Here is a tiny trained network, its code and every weight. The questions are about switching its units off for an input and a class, where a switched-off unit gives its printed mean instead of its output.

import numpy as np


def w(rows, s, z=0):
    codes = np.array(rows[::2]) - 128.0
    scale = np.full(codes.shape[1], s)
    scale[-1] = z or s
    return codes * scale


def norm(h):
    return h / np.sqrt((h * h).mean(-1, keepdims=True) + 1e-5)


def f(y):
    return y / 2 * (1 + np.tanh(0.7978845608 * (y + 0.044715 * y**3)))


def log_softmax(a):
    a = a - a.max(-1, keepdims=True)
    return a - np.log(np.exp(a).sum(-1, keepdims=True))


def net(x, mask):
    res = np.array(x, float).reshape(1, 2) / 4 @ E
    u = 0
    for l in range(2):
        y = f(norm(res) @ A[l][:, :-1].T + A[l][:, -1])
        res = res + np.where(mask[u : u + 10], y, B[l][:, -1]) @ B[l][:, :-1]
        u += 10
    return log_softmax(norm(res)[-1] @ U[:, :-1].T + U[:, -1])


A, B = {}, {}
E = w([
[213,155,162,208,64,217,63],'x0',
[254,77,154,27,70,139,166],'x1',
],0.007)
A[0] = w([
[67,91,178,56,141,74,55,139],'L0N0',
[145,176,213,213,44,99,179,111],'L0N1',
[143,162,156,141,138,120,216,84],'L0N2',
[14,84,174,2,209,158,93,104],'L0N3',
[120,165,124,165,87,74,72,136],'L0N4',
[112,94,140,135,125,132,157,46],'L0N5',
[220,147,80,195,65,100,83,7],'L0N6',
[212,80,93,135,132,168,214,206],'L0N7',
[166,24,122,143,107,130,206,122],'L0N8',
[61,162,151,194,113,114,197,210],'L0N9',
],0.0061,0.002)
B[0] = w([
[233,233,86,213,51,181,159,185],'L0N0',
[118,210,116,20,149,199,143,165],'L0N1',
[92,95,75,127,115,137,105,124],'L0N2',
[207,181,100,115,109,215,125,253],'L0N3',
[140,129,198,39,142,76,93,157],'L0N4',
[65,116,125,148,71,154,121,114],'L0N5',
[22,174,170,86,126,151,158,178],'L0N6',
[106,131,128,89,201,105,58,217],'L0N7',
[103,95,74,253,103,75,54,182],'L0N8',
[238,97,108,104,145,94,71,222],'L0N9',
],0.0058,0.0039)
A[1] = w([
[81,157,125,180,165,127,120,73],'L1N0',
[96,139,99,84,139,102,248,84],'L1N1',
[63,92,160,111,179,142,122,78],'L1N2',
[90,149,155,145,171,143,127,73],'L1N3',
[147,101,152,107,99,131,156,207],'L1N4',
[102,140,98,103,119,101,79,134],'L1N5',
[114,144,158,62,159,82,143,79],'L1N6',
[130,46,160,95,96,117,148,81],'L1N7',
[146,147,136,112,94,139,101,205],'L1N8',
[116,145,175,154,92,176,117,2],'L1N9',
],0.016,0.0039)
B[1] = w([
[87,115,119,66,124,75,128,248],'L1N0',
[159,97,233,153,86,250,176,254],'L1N1',
[153,122,104,189,90,116,95,148],'L1N2',
[122,143,102,120,148,94,139,200],'L1N3',
[57,203,114,119,177,87,113,202],'L1N4',
[197,150,119,138,134,153,127,204],'L1N5',
[157,139,46,175,121,127,50,170],'L1N6',
[81,172,101,80,176,44,119,196],'L1N7',
[100,89,97,175,127,107,148,251],'L1N8',
[201,109,156,109,116,194,190,199],'L1N9',
],0.011,0.0055)
U = w([
[147,159,190,97,130,246,235,211],'0',
[66,196,93,45,210,38,92,233],'1',
[209,140,20,213,128,146,68,176],'2',
[72,82,147,136,98,120,96,17],'3',
[92,95,163,169,113,94,127,2],'4',
[89,101,164,168,79,89,122,13],'5',
[67,61,151,135,101,133,81,18],'6',
[59,77,198,144,136,124,55,41],'7',
],0.014,0.0047)

Each question gives the input, the list of numbers given to net, and the class t.
The units are the neurons (one row each of A and B). Each row of codes is followed by its name. A weight is (code - 128) times the scale printed after its matrix; where a second scale follows, it is the last column's (A, B and U).
mask holds one flag per neuron, layer by layer. A switched-off neuron (its flag False) gives its mean, the last column of its row in B, instead of its output. The means were averaged over made-up inputs and are rounded, as every weight is.
A unit's drop is (log p(t) with every unit on - log p(t) with that unit switched off) / (log p(t) with every unit on - log p(t) with every unit switched off).
The circuit of an input: a set's keep is (log p(t) with only the set's units on - log p(t) with every unit switched off) / (log p(t) with every unit on - log p(t) with every unit switched off). Starting from the 12 units with the biggest drops (on a tie, the unit counted first), units are removed one at a time, each time the one whose removal leaves the highest keep (on an exact tie, the one counted first), for as long as the keep stays at least 0.8.
units of the circuit, in order: the units of the circuit, biggest drop first
top k neurons: the k neurons with the biggest drops, biggest first
k most important neurons of layer l: the k neurons of layer l with the biggest drops, biggest first
drop of u: that unit's drop, to one decimal
input [5,-4], class 0: units of the circuit, in order	L1N9
input [-6,7], class 1: top 4 neurons	L1N7, L1N4, L0N8, L0N1
input [5,-5], class 0: top 3 neurons	L1N9, L0N7, L1N4
input [7,8], class 1: top 4 neurons	L1N1, L0N0, L1N4, L0N3
input [3,3], class 2: top 3 neurons	L0N7, L0N0, L0N3
input [-3,3], class 2: top 3 neurons	L0N8, L1N1, L0N6
input [-3,2], class 2: 2 most important neurons of layer 0	L0N8, L0N3
input [6,-7], class 1: 2 most important neurons of layer 0	L0N3, L0N0
input [-2,3], class 2: top 3 neurons	L0N8, L0N7, L1N1
input [-8,0], class 0: drop of L1N1	0.1
input [3,-7], class 1: drop of L1N0	0.2
input [-1,-1], class 2: drop of L1N1	0.2
input [7,0], class 0: drop of L1N0	0.0
input [-7,5], class 0: top neuron	L1N1
